Below is a small trained network, with its code and all its weights. Each question gives an input and a target symbol and asks what happens when units are switched off, that is, made to give their printed mean instead of their output.

import numpy as np


def w(rows, s, z=0):
    codes = np.array(rows[::2]) - 128.0
    scale = np.full(codes.shape[1], s)
    scale[-1] = z or s
    return codes * scale


def norm(h):
    return h / np.sqrt((h * h).mean(-1, keepdims=True) + 1e-5)


def f(y):
    return y / 2 * (1 + np.tanh(0.7978845608 * (y + 0.044715 * y**3)))


def softmax(a):
    e = np.exp(a - a.max(-1, keepdims=True))
    return e / e.sum(-1, keepdims=True)


def log_softmax(a):
    a = a - a.max(-1, keepdims=True)
    return a - np.log(np.exp(a).sum(-1, keepdims=True))


def net(x, mask):
    ids = ['αβδεζημξπστφω'.index(c) for c in x.split()]
    T = len(ids)
    res = E[ids] + P[:T]
    u = 0
    for l in range(2):
        r = norm(res)
        for j in range(2):
            rows = slice(3 * j, 3 * j + 3)
            q, k, v = (r @ M[l][rows].T for M in (Q, K, V))
            z = softmax(np.where(np.tri(T) > 0, q @ k.T / 3**0.5, -1e9)) @ v
            o = O[l][rows]
            res = res + np.where(mask[u + j], z, o[:, -1]) @ o[:, :-1]
        u += 2
        y = f(norm(res) @ A[l][:, :-1].T + A[l][:, -1])
        res = res + np.where(mask[u : u + 8], y, B[l][:, -1]) @ B[l][:, :-1]
        u += 8
    return log_softmax(norm(res)[-1] @ U[:, :-1].T + U[:, -1])


Q, K, V, O, A, B = {}, {}, {}, {}, {}, {}
E = w([
[180,16,207,95,206,149],'α',
[184,139,155,170,83,87],'β',
[197,9,234,211,169,56],'δ',
[204,139,113,146,51,142],'ε',
[230,197,133,162,62,70],'ζ',
[102,92,190,107,41,174],'η',
[237,152,53,152,69,182],'μ',
[114,193,67,153,220,136],'ξ',
[225,152,113,210,49,104],'π',
[133,150,64,45,178,77],'σ',
[113,218,171,168,87,194],'τ',
[187,100,96,195,77,154],'φ',
[243,160,170,18,180,185],'ω',
],0.014)
P = w([
[254,109,139,160,144,172],'0',
[227,101,124,157,127,165],'1',
[199,106,106,152,118,156],'2',
[174,109,104,155,118,137],'3',
[155,118,98,153,109,115],'4',
[134,119,91,156,95,101],'5',
[113,117,87,149,101,115],'6',
[96,129,67,135,90,100],'7',
[69,132,86,140,80,82],'8',
[49,126,78,139,94,95],'9',
[59,130,69,132,81,79],'10',
],0.0061)
Q[0] = w([
[58,119,173,94,205,130],'L0H1',
[163,167,125,186,67,133],'L0H1',
[133,143,97,146,111,140],'L0H1',
[186,180,8,161,77,58],'L0H2',
[171,114,94,142,72,106],'L0H2',
[75,48,178,43,212,118],'L0H2',
],0.015)
K[0] = w([
[205,117,132,152,170,140],'L0H1',
[66,161,126,133,114,162],'L0H1',
[107,136,86,117,99,109],'L0H1',
[3,158,108,92,130,118],'L0H2',
[35,128,151,87,123,110],'L0H2',
[236,97,149,135,145,111],'L0H2',
],0.016)
V[0] = w([
[175,74,169,60,116,175],'L0H1',
[3,168,131,84,128,178],'L0H1',
[105,187,56,150,91,86],'L0H1',
[133,138,34,38,117,50],'L0H2',
[127,47,56,82,138,52],'L0H2',
[241,61,196,61,3,128],'L0H2',
],0.0047)
O[0] = w([
[82,160,117,148,105,39,209],'L0H1',
[58,108,103,125,57,163,25],'L0H1',
[218,174,188,197,78,102,95],'L0H1',
[234,80,122,110,181,159,94],'L0H2',
[226,4,131,93,117,146,67],'L0H2',
[133,62,163,98,2,127,252],'L0H2',
],0.007,0.0033)
A[0] = w([
[1,178,180,173,98,149,140],'L0N1',
[119,186,150,1,160,170,53],'L0N2',
[126,157,167,151,127,197,166],'L0N3',
[175,111,180,87,168,162,146],'L0N4',
[137,163,94,210,135,105,174],'L0N5',
[107,59,187,79,115,105,192],'L0N6',
[139,129,72,51,142,182,109],'L0N7',
[85,141,56,164,136,180,252],'L0N8',
],0.011,0.0022)
B[0] = w([
[146,217,113,116,121,180,254],'L0N1',
[198,116,193,95,2,57,154],'L0N2',
[112,125,77,120,112,52,148],'L0N3',
[58,146,133,46,59,106,186],'L0N4',
[169,178,122,105,206,213,217],'L0N5',
[84,145,138,57,235,119,225],'L0N6',
[126,136,167,200,129,60,150],'L0N7',
[140,198,201,110,134,43,178],'L0N8',
],0.0085,0.0057)
Q[1] = w([
[211,101,86,150,64,121],'L1H1',
[46,98,134,88,32,103],'L1H1',
[201,32,100,204,115,195],'L1H1',
[184,79,113,114,229,148],'L1H2',
[137,248,125,121,171,183],'L1H2',
[161,141,120,120,94,126],'L1H2',
],0.011)
K[1] = w([
[146,90,105,129,98,19],'L1H1',
[138,84,199,128,48,163],'L1H1',
[163,80,4,127,146,104],'L1H1',
[130,102,64,207,168,97],'L1H2',
[59,222,123,153,160,202],'L1H2',
[119,122,119,165,92,182],'L1H2',
],0.013)
V[1] = w([
[120,118,136,159,143,210],'L1H1',
[72,134,85,76,59,52],'L1H1',
[120,155,50,98,131,39],'L1H1',
[114,215,170,36,124,254],'L1H2',
[102,125,51,171,117,102],'L1H2',
[170,121,157,144,157,219],'L1H2',
],0.0071)
O[1] = w([
[176,197,118,176,151,205,100],'L1H1',
[156,119,155,85,113,145,159],'L1H1',
[161,99,144,2,173,63,142],'L1H1',
[56,89,115,125,142,88,254],'L1H2',
[178,155,198,72,129,131,80],'L1H2',
[126,67,133,53,112,91,138],'L1H2',
],0.0071,0.0065)
A[1] = w([
[108,83,136,188,112,83,191],'L1N1',
[141,179,115,164,57,128,253],'L1N2',
[2,96,83,123,74,158,82],'L1N3',
[65,138,180,63,68,88,197],'L1N4',
[129,105,170,110,178,103,118],'L1N5',
[81,44,145,180,188,88,107],'L1N6',
[121,118,46,153,158,136,191],'L1N7',
[119,138,111,93,145,49,91],'L1N8',
],0.014,0.0055)
B[1] = w([
[139,136,179,95,198,153,151],'L1N1',
[59,115,118,122,148,122,221],'L1N2',
[123,61,46,144,204,25,217],'L1N3',
[87,175,81,135,219,120,251],'L1N4',
[158,98,69,92,59,140,155],'L1N5',
[140,248,194,133,65,208,144],'L1N6',
[132,160,156,54,193,129,146],'L1N7',
[207,41,136,152,96,194,158],'L1N8',
],0.011,0.012)
U = w([
[82,91,121,7,166,215,34],'α',
[108,88,252,146,178,89,139],'β',
[137,135,235,117,112,181,243],'δ',
[78,84,140,139,69,157,245],'ε',
[165,167,154,171,89,28,131],'ζ',
[80,75,59,156,172,49,107],'η',
[148,154,10,101,93,181,52],'μ',
[211,197,148,101,242,107,2],'ξ',
[157,121,135,225,129,136,182],'π',
[208,65,107,99,102,107,196],'σ',
[72,241,101,117,79,137,138],'τ',
[116,73,132,160,173,229,138],'φ',
[118,166,187,26,111,24,56],'ω',
],0.011,0.0055)

Each question gives the input, a string of symbols that net reads in full, and the target symbol t.
The units are the heads (3 rows each of Q, K, V and O) and the neurons (one row each of A and B). Each row of codes is followed by its name. A weight is (code - 128) times the scale printed after its matrix; where a second scale follows, it is the last column's (O, A, B and U).
mask holds one flag per unit, layer by layer, with each layer's heads first. A switched-off unit (its flag False) gives its mean, the last column of its rows in O or B, instead of its output. The means were averaged over made-up inputs and are rounded, as every weight is.
A unit's drop is (log p(t) with every unit on - log p(t) with that unit switched off) / (log p(t) with every unit on - log p(t) with every unit switched off).
The circuit of an input: a set's keep is (log p(t) with only the set's units on - log p(t) with every unit switched off) / (log p(t) with every unit on - log p(t) with every unit switched off). Starting from the 12 units with the biggest drops (on a tie, the unit counted first), units are removed one at a time, each time the one whose removal leaves the highest keep (on an exact tie, the one counted first), for as long as the keep stays at least 0.8.
units of the circuit, in order: the units of the circuit, biggest drop first
unit that matters most: the unit with the biggest drop
k most important neurons: the k neurons with the biggest drops, biggest first
top k neurons in layer l: the k neurons of layer l with the biggest drops, biggest first
which heads matter: for each layer, one digit per head in row order, 1 if its drop is at least 0.15 and else 0, layers parted by /
drop when u is switched off: that unit's drop, to one decimal
input π δ σ μ, target σ: unit that matters most => L1N4
input α ζ α φ τ τ α ε π μ, target τ: units of the circuit, in order => [L1N3 L0N8]
input η π η η η μ τ ζ, target τ: units of the circuit, in order => [L0H2 L1N3]
input ε δ ε, target ε: which heads matter => 01 / 01
input ω μ η ζ σ β ε, target σ: units of the circuit, in order => [L0H2 L1N4]
input φ π ω ζ ω α β π, target π: top 4 neurons in layer 0 => [L0N6 L0N4 L0N1 L0N8]
input α σ β η ξ ω δ μ φ, target ξ: units of the circuit, in order => [L0H2 L0N5 L0N8]
input φ δ ζ, target ζ: which heads matter => 11 / 11
input μ ξ ξ ω β ε φ α, target α: units of the circuit, in order => [L1N5 L1N3]
input τ μ β β, target τ: units of the circuit, in order => [L0H2 L0N1]
input ζ τ β, target τ: units of the circuit, in order => [L0H2 L1N3]
input μ α ζ β β, target β: top 2 neurons in layer 1 => [L1N3 L1N4]
input β π β α ζ, target ζ: which heads matter => 11 / 01
input π σ ξ ξ ω δ τ α, target α: unit that matters most => L0N6
input ζ σ α ε ζ, target σ: which heads matter => 00 / 00
input μ β β, target β: which heads matter => 01 / 10
input μ μ α ω π, target π: 4 most important neurons => [L0N6 L1N3 L1N4 L0N8]
input π ω μ, target μ: top 2 neurons in layer 0 => [L0N6 L0N1]
input π ξ η η α σ η ω μ τ ζ, target τ: 2 most important neurons => [L0N5 L1N3]
input η τ σ ε φ ω α τ π, target τ: units of the circuit, in order => [L1N3]
input μ π ω ε α ξ μ σ ω, target ω: drop when L1N3 is switched off => 0.2
input π τ μ ε, target τ: drop when L1N1 is switched off => 0.0
input τ ξ β σ, target σ: drop when L0H2 is switched off => 0.1
